Below are the code and all the weights of a small trained network. Each question names an input and a target symbol and asks about switching units off, where a switched-off unit gives its printed mean instead of its output.

import numpy as np


def w(rows, s, z=0):
    codes = np.array(rows[::2]) - 128.0
    scale = np.full(codes.shape[1], s)
    scale[-1] = z or s
    return codes * scale


def norm(h):
    return h / np.sqrt((h * h).mean(-1, keepdims=True) + 1e-5)


def f(y):
    return np.maximum(y, 0)


def softmax(a):
    e = np.exp(a - a.max(-1, keepdims=True))
    return e / e.sum(-1, keepdims=True)


def log_softmax(a):
    a = a - a.max(-1, keepdims=True)
    return a - np.log(np.exp(a).sum(-1, keepdims=True))


def net(x, mask):
    ids = ['βζηλπστφψ'.index(c) for c in x.split()]
    T = len(ids)
    res = E[ids] + P[:T]
    u = 0
    for l in range(2):
        q, k, v = (norm(res) @ M[l].T for M in (Q, K, V))
        z = softmax(np.where(np.tri(T) > 0, q @ k.T / 2**0.5, -1e9)) @ v
        res = res + np.where(mask[u], z, O[l][:, -1]) @ O[l][:, :-1]
        u += 1
        y = f(norm(res) @ A[l][:, :-1].T + A[l][:, -1])
        res = res + np.where(mask[u : u + 12], y, B[l][:, -1]) @ B[l][:, :-1]
        u += 12
    return log_softmax(norm(res)[-1] @ U[:, :-1].T + U[:, -1])


Q, K, V, O, A, B = {}, {}, {}, {}, {}, {}
E = w([
[78,141,187,103,149,155,143,158,180,150,71],'β',
[148,117,75,49,60,56,111,113,161,117,137],'ζ',
[164,70,132,195,133,97,110,164,105,148,168],'η',
[147,34,110,217,132,108,112,138,109,143,139],'λ',
[150,12,115,193,127,76,100,176,61,124,133],'π',
[172,5,167,207,94,93,99,139,85,138,142],'σ',
[123,155,96,121,170,60,92,86,124,135,122],'τ',
[138,46,150,214,115,74,106,150,76,145,158],'φ',
[143,156,89,109,78,144,185,128,84,150,113],'ψ',
],0.0015)
P = w([
[44,97,98,143,86,130,2,167,69,208,132],'0',
[72,67,158,113,143,145,74,153,44,201,101],'1',
[102,82,154,130,130,133,80,148,84,199,113],'2',
[112,106,148,142,129,129,99,148,100,206,130],'3',
[132,111,138,131,137,123,108,151,106,194,135],'4',
[139,122,126,133,135,108,112,144,117,186,146],'5',
[147,121,123,143,135,105,131,140,131,172,149],'6',
[157,131,120,136,138,97,133,148,143,162,153],'7',
[171,129,111,134,146,100,145,140,146,142,148],'8',
[179,128,112,132,143,87,156,133,154,133,153],'9',
[193,137,91,137,151,92,155,133,141,121,149],'10',
[204,143,86,134,143,76,165,127,145,107,152],'11',
[199,149,93,146,151,67,169,140,154,112,157],'12',
],0.00087)
Q[0] = w([
[185,23,85,213,83,43,54,133,54,169,183],'L0H0',
[206,4,154,247,163,25,136,253,133,225,119],'L0H0',
],0.0028)
K[0] = w([
[242,125,56,155,120,77,181,49,98,49,195],'L0H0',
[181,251,7,24,130,69,177,20,177,6,109],'L0H0',
],0.0027)
V[0] = w([
[52,200,159,66,73,206,194,204,168,198,32],'L0H0',
[202,87,44,177,53,183,205,131,10,134,209],'L0H0',
],0.0013)
O[0] = w([
[165,149,70,248,100,120,195,166,149,3,163,2],'L0H0',
[26,39,196,121,160,205,180,172,119,127,156,189],'L0H0',
],0.0016)
A[0] = w([
[34,50,187,27,134,90,169,94,188,105,133,43],'L0N0',
[147,39,203,101,179,155,190,145,113,121,195,89],'L0N1',
[52,69,93,116,147,241,106,2,150,181,88,2],'L0N2',
[129,58,176,151,120,129,157,119,149,49,192,70],'L0N3',
[135,133,98,61,97,88,5,57,117,149,161,91],'L0N4',
[1,89,232,63,193,229,93,149,141,167,62,61],'L0N5',
[12,68,158,107,96,174,61,108,117,140,142,50],'L0N6',
[76,107,186,180,134,75,128,169,156,112,72,85],'L0N7',
[70,169,161,53,214,97,139,74,133,174,89,220],'L0N8',
[117,74,178,190,153,168,91,98,60,88,140,48],'L0N9',
[174,161,188,130,160,100,127,159,201,160,104,186],'L0N10',
[94,144,99,129,109,214,222,150,130,77,242,19],'L0N11',
],0.0014,0.00088)
B[0] = w([
[131,156,114,193,44,139,97,161,141,130,128,153],'L0N0',
[135,171,53,140,125,124,122,92,100,163,158,254],'L0N1',
[128,19,66,254,181,172,157,64,138,155,99,143],'L0N2',
[163,149,73,44,87,171,179,184,81,170,116,162],'L0N3',
[155,126,138,175,135,174,185,132,100,115,153,240],'L0N4',
[83,177,65,139,67,94,57,173,225,76,170,213],'L0N5',
[181,141,120,121,150,138,162,100,130,149,179,197],'L0N6',
[139,140,126,99,135,152,178,78,105,119,119,185],'L0N7',
[110,100,139,186,118,150,163,178,111,107,121,239],'L0N8',
[125,189,83,99,80,133,133,171,165,105,147,213],'L0N9',
[141,99,122,145,137,119,163,97,93,121,136,209],'L0N10',
[220,150,122,138,247,60,104,30,147,164,219,142],'L0N11',
],0.0021,0.0012)
Q[1] = w([
[251,25,19,247,191,4,239,203,28,214,219],'L1H0',
[5,243,248,47,175,246,51,49,233,22,18],'L1H0',
],0.0034)
K[1] = w([
[176,252,143,130,179,77,251,69,219,6,22],'L1H0',
[104,6,96,160,118,162,14,106,20,251,226],'L1H0',
],0.0032)
V[1] = w([
[141,125,131,50,98,200,170,111,87,179,102],'L1H0',
[88,111,157,154,251,152,157,128,63,156,122],'L1H0',
],0.0021)
O[1] = w([
[156,145,61,107,161,151,182,139,80,219,196,2],'L1H0',
[140,79,155,178,202,179,74,110,4,150,115,174],'L1H0',
],0.002,0.00085)
A[1] = w([
[71,80,87,22,162,122,71,132,100,86,113,20],'L1N0',
[165,97,168,118,75,77,143,139,97,78,55,158],'L1N1',
[160,129,67,108,154,251,225,149,53,161,119,72],'L1N2',
[188,89,228,128,255,152,64,25,70,113,60,92],'L1N3',
[183,129,111,163,110,79,137,113,163,112,168,82],'L1N4',
[127,146,76,58,81,95,147,152,164,173,178,80],'L1N5',
[86,116,162,150,55,132,123,192,147,58,44,122],'L1N6',
[6,144,211,83,111,108,127,38,53,125,203,4],'L1N7',
[175,129,108,167,108,73,143,133,158,98,170,87],'L1N8',
[167,149,127,138,209,139,101,175,112,175,195,112],'L1N9',
[96,63,139,186,75,139,54,190,122,91,149,216],'L1N10',
[206,208,200,126,176,105,148,31,190,76,72,61],'L1N11',
],0.0023,0.0017)
B[1] = w([
[97,149,70,129,165,27,212,169,82,231,33,129],'L1N0',
[106,194,104,147,116,174,121,125,156,101,134,165],'L1N1',
[191,242,62,219,58,184,217,179,80,151,184,166],'L1N2',
[226,116,190,190,164,101,24,149,106,29,31,194],'L1N3',
[172,85,71,75,130,101,143,154,169,70,160,164],'L1N4',
[124,69,150,147,210,116,67,125,121,101,141,172],'L1N5',
[108,204,131,136,38,96,144,47,141,98,55,159],'L1N6',
[79,55,161,221,219,11,253,53,76,59,244,129],'L1N7',
[172,82,71,77,121,108,145,146,186,74,160,169],'L1N8',
[79,160,156,119,117,160,97,154,153,95,109,197],'L1N9',
[152,184,135,86,146,133,188,94,154,95,96,253],'L1N10',
[193,19,122,98,199,133,76,205,98,172,224,138],'L1N11',
],0.0026,0.0035)
U = w([
[99,249,86,110,7,69,231,12,230,26,13,184],'β',
[226,5,18,30,169,23,154,222,235,53,245,174],'ζ',
[14,248,206,18,221,236,12,236,217,192,210,89],'η',
[26,9,17,242,243,238,127,10,226,240,88,60],'λ',
[27,101,56,12,197,19,176,239,13,232,6,5],'π',
[186,22,246,29,8,234,138,19,84,243,156,44],'σ',
[239,103,238,240,236,117,12,145,22,41,12,162],'τ',
[4,94,249,168,215,14,229,22,16,119,249,51],'φ',
[207,228,21,244,94,239,244,233,9,212,232,143],'ψ',
],0.0034,0.0016)

Each question gives the input, a string of symbols that net reads in full, and the target symbol t.
The units are the heads (2 rows each of Q, K, V and O) and the neurons (one row each of A and B). Each row of codes is followed by its name. A weight is (code - 128) times the scale printed after its matrix; where a second scale follows, it is the last column's (O, A, B and U).
mask holds one flag per unit, layer by layer, with each layer's heads first. A switched-off unit (its flag False) gives its mean, the last column of its rows in O or B, instead of its output. The means were averaged over made-up inputs and are rounded, as every weight is.
A unit's drop is (log p(t) with every unit on - log p(t) with that unit switched off) / (log p(t) with every unit on - log p(t) with every unit switched off).
The circuit of an input: a set's keep is (log p(t) with only the set's units on - log p(t) with every unit switched off) / (log p(t) with every unit on - log p(t) with every unit switched off). Starting from the 12 units with the biggest drops (on a tie, the unit counted first), units are removed one at a time, each time the one whose removal leaves the highest keep (on an exact tie, the one counted first), for as long as the keep stays at least 0.8.
units of the circuit, in order: the units of the circuit, biggest drop first
unit that matters most: the unit with the biggest drop
top k neurons: the k neurons with the biggest drops, biggest first
top k neurons in layer l: the k neurons of layer l with the biggest drops, biggest first
input η β ψ ψ, target ζ: top 2 neurons in layer 0 => L0N5, L0N11
input λ τ η η ψ β ψ λ β, target ψ: units of the circuit, in order => L1H0, L0N10, L1N2
input φ λ φ η π λ, target λ: units of the circuit, in order => L0H0, L0N5, L1N3, L0N2
input λ λ τ η β η τ η, target ζ: units of the circuit, in order => L0N5, L1H0, L1N4
input τ ψ λ π, target ψ: units of the circuit, in order => L1H0, L1N2
input φ σ λ η σ σ, target σ: top 3 neurons => L0N5, L1N3, L0N9
input β σ η η τ, target β: top 2 neurons => L0N8, L1N6
input λ τ β π ζ τ η ψ φ, target β: units of the circuit, in order => L0H0, L0N5, L1H0
input τ ψ τ η β φ ψ β η η η φ τ, target τ: top 3 neurons in layer 0 => L0N5, L0N9, L0N10
input β η η λ, target β: top neuron in layer 0 => L0N3
input τ ψ λ, target ψ: units of the circuit, in order => L1H0, L1N2
input η φ η η φ, target φ: top 3 neurons => L0N5, L1N7, L1N3
input η ψ η β η σ ψ ζ ψ ζ β, target ζ: units of the circuit, in order => L0H0, L1N11
input η π λ σ, target σ: unit that matters most => L0N5
input σ φ η η η, target η: units of the circuit, in order => L0H0, L0N5, L1N3, L1N9
input π η λ, target λ: units of the circuit, in order => L0N5, L0H0, L1N3, L0N2
input φ β ψ η τ η λ η η η φ β, target τ: top 3 neurons in layer 0 => L0N1, L0N9, L0N3
input β ψ η, target β: units of the circuit, in order => L1H0, L0H0, L1N6
input η φ π, target π: top 2 neurons => L0N5, L0N9
input φ η ζ φ, target ζ: unit that matters most => L1H0
input ψ β η, target β: units of the circuit, in order => L0N5, L1H0, L0H0, L1N6
input τ ψ η β τ η π, target β: units of the circuit, in order => L0N5, L1H0, L1N6, L0H0
input η σ τ η β τ β ψ π η, target ψ: top 3 neurons => L0N5, L0N10, L0N7
input η η π η π, target π: top 3 neurons => L0N5, L1N3, L0N9
input η π η τ β η β, target τ: top 4 neurons => L0N1, L0N3, L0N9, L1N11
input ψ β η τ, target β: top 2 neurons => L0N5, L0N8
input τ η ψ, target ψ: units of the circuit, in order => L1N2
input ψ τ π ψ ζ η η ψ τ β ζ σ, target β: top 2 neurons in layer 0 => L0N5, L0N6
